Below is a small trained network, with its code and all its weights. Each question gives an input and a class and asks what happens when units are switched off, that is, made to give their printed mean instead of their output.

import numpy as np


def w(rows, s, z=0):
    codes = np.array(rows[::2]) - 128.0
    scale = np.full(codes.shape[1], s)
    scale[-1] = z or s
    return codes * scale


def f(y):
    return np.maximum(y, 0)


def log_softmax(a):
    a = a - a.max(-1, keepdims=True)
    return a - np.log(np.exp(a).sum(-1, keepdims=True))


def net(x, mask):
    res = np.array(x, float).reshape(1, 6) / 4 @ E
    y = f(res @ A[0][:, :-1].T + A[0][:, -1])
    res = res + np.where(mask, y, B[0][:, -1]) @ B[0][:, :-1]
    return log_softmax(res[-1] @ U[:, :-1].T + U[:, -1])


A, B = {}, {}
E = w([
[138,128,120,105,108,149,125,136],'x0',
[119,125,128,146,137,107,128,120],'x1',
[114,48,194,20,131,80,100,83],'x2',
[117,128,131,146,144,110,135,121],'x3',
[167,74,54,115,253,137,102,165],'x4',
[31,138,117,148,146,234,50,78],'x5',
],0.014)
A[0] = w([
[86,87,245,104,93,124,125,88,135],'n1',
[152,150,159,126,54,74,166,151,208],'n2',
[87,85,63,115,205,175,62,137,58],'n3',
[109,60,155,17,141,81,115,48,199],'n4',
[142,168,95,184,129,147,150,149,253],'n5',
[65,144,131,144,134,192,67,66,193],'n6',
[199,101,82,114,182,105,124,181,125],'n7',
],0.011,0.0063)
B[0] = w([
[78,94,183,141,67,121,136,91,205],'n1',
[88,152,135,204,130,115,174,214,210],'n2',
[141,112,230,187,125,137,218,251,215],'n3',
[116,99,184,47,166,65,151,148,249],'n4',
[173,132,42,190,91,171,108,149,209],'n5',
[48,156,137,84,38,190,123,115,232],'n6',
[148,38,66,141,126,80,92,89,216],'n7',
],0.013,0.019)
U = w([
[145,164,120,172,120,150,144,187,245],'0',
[125,151,174,105,148,103,155,182,81],'1',
[194,99,59,139,154,125,92,124,196],'2',
[162,100,103,67,198,74,112,117,35],'3',
[88,252,73,121,98,159,99,93,129],'4',
[102,114,143,87,103,141,104,71,2],'5',
],0.015,0.0027)

Each question gives the input, the list of numbers given to net, and the class t.
The units are the neurons (one row each of A and B). Each row of codes is followed by its name. A weight is (code - 128) times the scale printed after its matrix; where a second scale follows, it is the last column's (A, B and U).
mask holds one flag per neuron, in row order. A switched-off neuron (its flag False) gives its mean, the last column of its row in B, instead of its output. The means were averaged over made-up inputs and are rounded, as every weight is.
A unit's drop is (log p(t) with every unit on - log p(t) with that unit switched off) / (log p(t) with every unit on - log p(t) with every unit switched off).
The circuit of an input: a set's keep is (log p(t) with only the set's units on - log p(t) with every unit switched off) / (log p(t) with every unit on - log p(t) with every unit switched off). Starting from all 7 units, units are removed one at a time, each time the one whose removal leaves the highest keep (on an exact tie, the one counted first), for as long as the keep stays at least 0.8.
units of the circuit, in order: the units of the circuit, biggest drop first
most important unit: the unit with the biggest drop
k most important neurons: the k neurons with the biggest drops, biggest first
drop of u: that unit's drop, to one decimal
input [-4,0,2,-3,-3,2], class 5: units of the circuit, in order	(n3)
input [-2,2,4,2,2,0], class 3: units of the circuit, in order	(n2; n6)
input [-1,8,0,-4,-6,-2], class 0: 2 most important neurons	(n4; n2)
input [0,7,-8,-7,0,4], class 4: 2 most important neurons	(n6; n2)
input [-5,-8,1,2,-5,1], class 5: 2 most important neurons	(n3; n1)
input [7,-3,5,2,8,0], class 3: 3 most important neurons	(n7; n2; n6)
input [6,-4,-5,-1,1,-1], class 2: 3 most important neurons	(n3; n6; n2)
input [0,-1,0,-6,3,-7], class 2: 2 most important neurons	(n4; n7)
input [-7,-2,-1,6,1,-7], class 2: 2 most important neurons	(n3; n7)
input [4,3,1,-6,8,8], class 1: 2 most important neurons	(n3; n5)
input [4,5,0,5,0,-5], class 0: 2 most important neurons	(n2; n4)
input [-1,0,0,-3,-4,-8], class 0: 2 most important neurons	(n4; n2)
input [-8,0,1,0,-8,3], class 5: 2 most important neurons	(n1; n5)
input [-8,-1,-1,5,-8,-2], class 0: most important unit	n4
input [-4,8,-1,1,-1,1], class 4: 2 most important neurons	(n3; n4)
input [1,7,-1,3,-8,-4], class 0: drop of n4	0.4
input [2,4,6,3,8,-1], class 3: drop of n7	2.5
input [-8,8,-1,6,-6,-4], class 0: drop of n7	0.0
input [4,6,8,-5,3,4], class 1: drop of n3	0.3
input [0,3,-5,-3,7,-1], class 2: units of the circuit, in order	(n7)
